Questions about the array below.
1) Which number is the bottom-right entry?
2) Which number is the entry in the top-left corner?
3) Which number is the bottom entry of the column that holds the largest entry?
4) Which number is the entry in the bottom-left corner?
5) Which number is the entry just right of the smallest entry?
6) Which number is the entry just right of the largest entry?
7) Which number is the entry in the top-right corner?
8) Which number is the entry directly below the largest entry?
[[136 136 130 129 126 131 134 136]
 [121 129 126 127 133 126 128 129]
 [118 142 123 120 151 129 133 142]
 [120 125 127 129 128 125 126 125]
 [136 132 130 132 120 130 133 132]
 [119 143 124 120 150 130 134 143]]
1) 143
2) 136
3) 150
4) 119
5) 142
6) 129
7) 136
8) 128

[[131 107 121 124 116]
 [125 137 121 124 117]
 [130 128 148 122 126]]
The smallest entry in the first row is 107
The entry directly below the smallest entry is 137
The 1st entry, reading row by row: 131
The top-right entry is 116
The bottom-left entry is 130
The entry just left of 137 -> 125

Read these off the matrix that follows.
1) The first entry on the main diagonal?
2) The last entry, reading row by row?
3) The entry in the bottom-left corner?
4) The third entry, reading row by row?
5) The entry in the top-right corner?
[[128 128 128 128 128 128 128 128 128 128 128 128 132 142 151]
 [128 128 128 128 128 128 128 128 128 130 147 152 152 152 152]
 [128 128 128 128 128 128 128 128 128 129 135 151 152 152 152]
 [128 128 128 128 128 128 128 128 128 128 128 129 136 150 152]
 [128 128 128 128 128 128 128 128 128 128 128 128 132 142 151]
 [128 128 128 128 128 128 129 142 152 152 152 152 152 152 152]
 [136 150 152 152 152 152 152 152 152 152 152 152 151 152 152]
 [128 128 128 128 128 128 128 130 147 152 152 152 152 152 152]
 [132 149 152 152 152 152 152 152 152 152 151 152 152 152 152]
 [128 128 128 128 128 128 128 128 128 128 131 148 152 152 152]
 [128 128 128 128 128 130 146 152 152 152 152 152 152 152 152]
 [128 128 128 128 128 128 128 128 128 135 151 152 152 152 152]
 [128 128 130 146 152 152 152 152 152 152 152 152 152 152 152]]
1) 128
2) 152
3) 128
4) 128
5) 151

W =
127  143  130  133  131  135  137  130
121  133  147  126  133  128  129  127
129  126  132  126  127  124  126  127
137  122  103  129  125  130  129  130
133  110  131  122  121  119  118  122
136  126  103  131  125  135  131  131
134  113  117  125  124  120  121  122
119  150  140  134  134  133  137  130
127  139  128  131  130  131  134  132
123  148  131  134  135  140  139  134
140  112  108  126  120  122  122  126
134  124  116  127  128  129  129  127
118  140  142  130  134  129  131  130
123  134  139  127  134  129  132  126
121  134  133  131  135  128  131  124
Rows and columns are numbered from 1.
The top-left entry?
Answer: 127
The entry in the top-right corner?
Answer: 130
The entry at row 2, column 1?
Answer: 121
The entry at row 3, column 1: 129
The entry at row 2, column 2?
Answer: 133
The bottom-left entry is 121
The entry at row 3, column 2: 126
The bottom entry of the column that holds the largest entry -> 134
The entry in row 1 and column 3 is 130
The entry in the bottom-right corner?
Answer: 124
The entry at row 1, column 2: 143
The entry just right of the largest entry?
Answer: 140

Read these off the matrix that follows. Indices start at 1.
1) Report the entry at row 1, column 3.
2) Report the entry just left of the smallest entry.
3) Report the entry in the bottom-left corner.
4) Report the entry in the top-left corner.
5) Report the entry directly below the smallest entry.
6) Report the entry at row 3, column 1.
7) Report the entry directly above the centre entry.
[[124 149 132 122 134 150 130 118 131 123 109 137 128 124 136]
 [129 132 129 129 143 128 135 126 141 137 104 134 118 117 137]
 [130 132 118 133 145 131 145 120 122 137 115 126 118 143 139]
 [125 145 113 129 129 145 139 124 131 130 115 138 134 134 140]
 [133 139 136 112 150 129 128 113 126 134 104 127 130 125 139]
 [129 141 126 114 132 131 133 115 129 137 107 137 142 137 142]
 [123 135 136 127 139 146 140 114 124 123 111 127 117 144 137]
 [123 128 136 121 129 134 138 119 139 132 103 136 130 141 140]
 [122 138 131 122 132 153 136 122 134 118 108 132 131 132 139]
 [125 136 121 138 134 136 145 120 128 135 116 134 115 142 137]
 [129 134 112 136 142 136 143 131 135 134 113 131 119 125 138]]
1) 132
2) 132
3) 129
4) 124
5) 108
6) 130
7) 113
